Below are the code and all the weights of a small trained network. Each question names an input and a class and asks about switching units off, where a switched-off unit gives its printed mean instead of its output.

import numpy as np


def w(rows, s, z=0):
    codes = np.array(rows[::2]) - 128.0
    scale = np.full(codes.shape[1], s)
    scale[-1] = z or s
    return codes * scale


def norm(h):
    return h / np.sqrt((h * h).mean(-1, keepdims=True) + 1e-5)


def f(y):
    return np.maximum(y, 0)


def log_softmax(a):
    a = a - a.max(-1, keepdims=True)
    return a - np.log(np.exp(a).sum(-1, keepdims=True))


def net(x, mask):
    res = np.array(x, float).reshape(1, 7) / 4 @ E
    u = 0
    for l in range(2):
        y = f(norm(res) @ A[l][:, :-1].T + A[l][:, -1])
        res = res + np.where(mask[u : u + 6], y, B[l][:, -1]) @ B[l][:, :-1]
        u += 6
    return log_softmax(norm(res)[-1] @ U[:, :-1].T + U[:, -1])


A, B = {}, {}
E = w([
[86,127,81,121,102,218,52,176,52],'x0',
[154,76,137,168,22,126,173,160,92],'x1',
[128,139,101,123,39,72,176,119,32],'x2',
[164,132,164,164,161,52,38,27,102],'x3',
[141,40,254,43,198,122,124,164,103],'x4',
[222,132,104,53,203,193,239,158,96],'x5',
[117,201,79,73,114,64,227,99,149],'x6',
],0.0053)
A[0] = w([
[181,129,243,122,154,69,25,40,102,152],'0.n0',
[134,118,186,147,26,59,166,229,201,52],'0.n1',
[70,162,68,105,59,172,165,112,149,5],'0.n2',
[90,163,148,120,63,86,157,40,176,154],'0.n3',
[75,253,56,113,61,149,192,204,176,54],'0.n4',
[96,76,216,143,155,30,112,128,117,126],'0.n5',
],0.0062,0.0024)
B[0] = w([
[182,105,65,128,125,126,134,77,173,255],'0.n0',
[119,166,170,194,214,149,141,133,239,187],'0.n1',
[162,115,75,102,148,49,50,97,206,179],'0.n2',
[216,208,186,152,129,137,122,186,71,191],'0.n3',
[136,56,160,135,172,99,82,76,102,228],'0.n4',
[128,45,93,163,238,132,2,90,108,206],'0.n5',
],0.0081,0.0058)
A[1] = w([
[185,117,177,115,178,74,185,197,117,180],'1.n0',
[98,82,171,43,177,240,95,169,112,221],'1.n1',
[104,138,2,116,189,148,153,84,71,95],'1.n2',
[144,108,57,90,76,120,123,206,171,1],'1.n3',
[103,123,105,156,116,141,48,117,154,252],'1.n4',
[24,138,181,192,168,86,129,120,207,19],'1.n5',
],0.0079,0.0021)
B[1] = w([
[106,129,22,90,8,147,202,203,97,210],'1.n0',
[117,220,52,112,79,137,204,177,123,248],'1.n1',
[153,23,226,182,67,82,60,58,177,206],'1.n2',
[215,82,150,161,181,157,97,68,207,138],'1.n3',
[149,111,142,155,86,120,183,221,129,253],'1.n4',
[207,1,142,127,143,116,113,71,97,189],'1.n5',
],0.0081,0.0066)
U = w([
[71,254,212,64,145,130,145,85,88,1],'0',
[215,85,133,135,185,124,73,65,180,128],'1',
[169,191,89,107,40,187,209,222,134,202],'2',
],0.0097,0.0049)

Each question gives the input, the list of numbers given to net, and the class t.
The units are the neurons (one row each of A and B). Each row of codes is followed by its name. A weight is (code - 128) times the scale printed after its matrix; where a second scale follows, it is the last column's (A, B and U).
mask holds one flag per neuron, layer by layer. A switched-off neuron (its flag False) gives its mean, the last column of its row in B, instead of its output. The means were averaged over made-up inputs and are rounded, as every weight is.
A unit's drop is (log p(t) with every unit on - log p(t) with that unit switched off) / (log p(t) with every unit on - log p(t) with every unit switched off).
The circuit of an input: a set's keep is (log p(t) with only the set's units on - log p(t) with every unit switched off) / (log p(t) with every unit on - log p(t) with every unit switched off). Starting from all 12 units, units are removed one at a time, each time the one whose removal leaves the highest keep (on an exact tie, the one counted first), for as long as the keep stays at least 0.8.
units of the circuit, in order: the units of the circuit, biggest drop first
k most important neurons: the k neurons with the biggest drops, biggest first
top k neurons in layer l: the k neurons of layer l with the biggest drops, biggest first
drop when u is switched off: that unit's drop, to one decimal
input [-4,7,-1,6,7,8,1], class 2: units of the circuit, in order => [1.n0]
input [5,-5,-3,-8,-5,5,0], class 1: top 3 neurons in layer 1 => [1.n2, 1.n0, 1.n3]
input [-8,-7,2,1,-4,0,2], class 2: 2 most important neurons => [0.n3, 1.n0]
input [5,-4,8,-2,0,-6,7], class 0: 4 most important neurons => [0.n0, 0.n3, 0.n5, 1.n5]
input [4,5,4,4,-3,3,0], class 1: 2 most important neurons => [1.n1, 1.n0]
input [-8,7,-2,2,7,5,-4], class 2: 4 most important neurons => [1.n0, 0.n4, 1.n2, 0.n2]
input [-5,-1,0,-8,1,-4,-2], class 1: 2 most important neurons => [0.n1, 1.n5]
input [8,-1,7,3,-7,-4,1], class 1: 2 most important neurons => [1.n1, 1.n0]
input [5,7,7,-7,1,-4,2], class 1: top 3 neurons in layer 1 => [1.n3, 1.n1, 1.n0]
input [5,1,2,3,-1,-6,-2], class 2: 2 most important neurons => [1.n4, 0.n4]
input [8,2,-5,-3,-7,-6,2], class 1: top 2 neurons in layer 1 => [1.n1, 1.n0]
input [8,-1,-8,5,3,8,2], class 2: drop when 1.n1 is switched off => 0.4
input [-5,7,-3,3,8,5,5], class 2: drop when 1.n0 is switched off => 1.2
input [4,-6,-8,1,-3,7,-5], class 2: drop when 1.n1 is switched off => 0.6
input [3,3,5,-8,-8,8,5], class 1: drop when 1.n0 is switched off => 0.0
input [4,-8,3,2,0,8,-8], class 2: top neuron in layer 1 => [1.n1]
